Below is a small trained network, with its code and all its weights. Each question gives an input and a target symbol and asks what happens when units are switched off, that is, made to give their printed mean instead of their output.

import numpy as np


def w(rows, s, z=0):
    codes = np.array(rows[::2]) - 128.0
    scale = np.full(codes.shape[1], s)
    scale[-1] = z or s
    return codes * scale


def norm(h):
    return h / np.sqrt((h * h).mean(-1, keepdims=True) + 1e-5)


def f(y):
    return y / 2 * (1 + np.tanh(0.7978845608 * (y + 0.044715 * y**3)))


def softmax(a):
    e = np.exp(a - a.max(-1, keepdims=True))
    return e / e.sum(-1, keepdims=True)


def log_softmax(a):
    a = a - a.max(-1, keepdims=True)
    return a - np.log(np.exp(a).sum(-1, keepdims=True))


def net(x, mask):
    ids = ['ΞΦαβδηθλμπστψ'.index(c) for c in x.split()]
    T = len(ids)
    res = E[ids] + P[:T]
    q, k, v = (norm(res) @ M[0].T for M in (Q, K, V))
    z = softmax(np.where(np.tri(T) > 0, q @ k.T / 4**0.5, -1e9)) @ v
    res = res + np.where(mask[0], z, O[0][:, -1]) @ O[0][:, :-1]
    y = f(norm(res) @ A[0][:, :-1].T + A[0][:, -1])
    res = res + np.where(mask[1:17], y, B[0][:, -1]) @ B[0][:, :-1]
    return log_softmax(norm(res)[-1] @ U[:, :-1].T + U[:, -1])


Q, K, V, O, A, B = {}, {}, {}, {}, {}, {}
E = w([
[145,122,122,129],'Ξ',
[133,144,124,122],'Φ',
[149,71,149,5],'α',
[134,123,93,153],'β',
[164,114,108,141],'δ',
[123,148,104,149],'η',
[112,132,82,126],'θ',
[121,118,111,138],'λ',
[145,154,113,125],'μ',
[151,164,104,124],'π',
[111,146,113,130],'σ',
[130,154,107,124],'τ',
[126,126,124,130],'ψ',
],0.021)
P = w([
[130,111,254,185],'0',
[148,146,39,115],'1',
[126,136,39,151],'2',
[124,134,39,152],'3',
[127,124,46,154],'4',
[118,132,30,142],'5',
[112,125,31,146],'6',
],0.0036)
Q[0] = w([
[160,29,27,126],'head 1',
[133,7,126,127],'head 1',
[111,112,202,122],'head 1',
[142,159,88,109],'head 1',
],0.017)
K[0] = w([
[94,84,252,79],'head 1',
[85,63,133,17],'head 1',
[137,137,53,101],'head 1',
[137,145,160,140],'head 1',
],0.017)
V[0] = w([
[238,34,37,140],'head 1',
[175,211,52,48],'head 1',
[21,155,68,157],'head 1',
[115,136,1,126],'head 1',
],0.015)
O[0] = w([
[243,161,180,211,3],'head 1',
[209,121,9,108,190],'head 1',
[103,205,119,54,153],'head 1',
[192,206,100,97,110],'head 1',
],0.016,0.0081)
A[0] = w([
[59,206,76,253,164],'neuron 1',
[160,210,74,161,3],'neuron 2',
[79,162,95,83,129],'neuron 3',
[128,129,134,130,135],'neuron 4',
[179,46,179,13,105],'neuron 5',
[126,174,180,152,138],'neuron 6',
[165,97,175,80,96],'neuron 7',
[183,125,121,90,78],'neuron 8',
[106,141,142,126,100],'neuron 9',
[127,91,84,103,90],'neuron 10',
[128,121,106,145,84],'neuron 11',
[122,157,128,114,167],'neuron 12',
[89,149,172,95,120],'neuron 13',
[165,144,181,120,58],'neuron 14',
[117,85,139,131,154],'neuron 15',
[155,107,97,171,45],'neuron 16',
],0.022,0.003)
B[0] = w([
[114,47,81,53,142],'neuron 1',
[103,90,162,5,149],'neuron 2',
[245,36,102,189,248],'neuron 3',
[134,125,122,122,126],'neuron 4',
[155,82,10,140,144],'neuron 5',
[145,216,70,148,150],'neuron 6',
[153,115,70,116,124],'neuron 7',
[129,67,141,119,150],'neuron 8',
[152,116,160,109,134],'neuron 9',
[77,199,121,187,209],'neuron 10',
[103,153,146,130,135],'neuron 11',
[163,121,151,130,148],'neuron 12',
[168,159,235,86,163],'neuron 13',
[157,182,34,155,135],'neuron 14',
[132,176,85,132,138],'neuron 15',
[63,202,143,137,150],'neuron 16',
],0.023,0.014)
U = w([
[198,197,146,247,2],'Ξ',
[219,94,198,143,139],'Φ',
[184,254,99,115,49],'α',
[93,59,143,65,163],'β',
[158,147,118,62,142],'δ',
[64,94,182,122,174],'η',
[123,148,131,105,201],'θ',
[35,61,118,132,79],'λ',
[110,72,183,225,89],'μ',
[112,193,209,126,214],'π',
[161,85,38,159,136],'σ',
[64,155,90,51,91],'τ',
[46,209,86,176,113],'ψ',
],0.016,0.0053)

Each question gives the input, a string of symbols that net reads in full, and the target symbol t.
The units are the heads (4 rows each of Q, K, V and O) and the neurons (one row each of A and B). Each row of codes is followed by its name. A weight is (code - 128) times the scale printed after its matrix; where a second scale follows, it is the last column's (O, A, B and U).
mask holds one flag per unit, heads first, then neurons. A switched-off unit (its flag False) gives its mean, the last column of its rows in O or B, instead of its output. The means were averaged over made-up inputs and are rounded, as every weight is.
A unit's drop is (log p(t) with every unit on - log p(t) with that unit switched off) / (log p(t) with every unit on - log p(t) with every unit switched off).
The circuit of an input: a set's keep is (log p(t) with only the set's units on - log p(t) with every unit switched off) / (log p(t) with every unit on - log p(t) with every unit switched off). Starting from the 12 units with the biggest drops (on a tie, the unit counted first), units are removed one at a time, each time the one whose removal leaves the highest keep (on an exact tie, the one counted first), for as long as the keep stays at least 0.8.
circuit, biggest first: the units of the circuit, biggest drop first
unit that matters most: the unit with the biggest drop
top k neurons: the k neurons with the biggest drops, biggest first
drop when u is switched off: that unit's drop, to one decimal
input τ α λ, target ψ: unit that matters most	neuron 16
input μ τ δ, target ψ: circuit, biggest first	[head 1; neuron 3; neuron 16]
input θ τ Ξ τ β τ η, target δ: circuit, biggest first	[head 1; neuron 2]
input β σ θ λ, target α: top 3 neurons	[neuron 6; neuron 14; neuron 3]
input η τ θ η Ξ θ τ, target Φ: circuit, biggest first	[head 1; neuron 3; neuron 13]
input σ η μ β π δ, target β: circuit, biggest first	[head 1; neuron 3]
input σ δ τ σ τ τ ψ, target β: top 2 neurons	[neuron 3; neuron 13]
input π τ τ τ τ σ τ, target τ: top 2 neurons	[neuron 3; neuron 2]
input π μ τ τ Ξ, target τ: circuit, biggest first	[head 1; neuron 3; neuron 2; neuron 16]
input η λ δ Φ λ η, target Φ: top 2 neurons	[neuron 3; neuron 13]
input β Φ τ π τ τ τ, target α: top 3 neurons	[neuron 6; neuron 3; neuron 14]
input π δ τ λ, target τ: drop when neuron 3 is switched off	0.8
input α τ μ λ μ η τ, target δ: drop when head 1 is switched off	1.3
input Ξ σ τ τ τ μ, target μ: circuit, biggest first	[head 1]
input ψ σ τ τ λ, target η: drop when neuron 3 is switched off	0.1
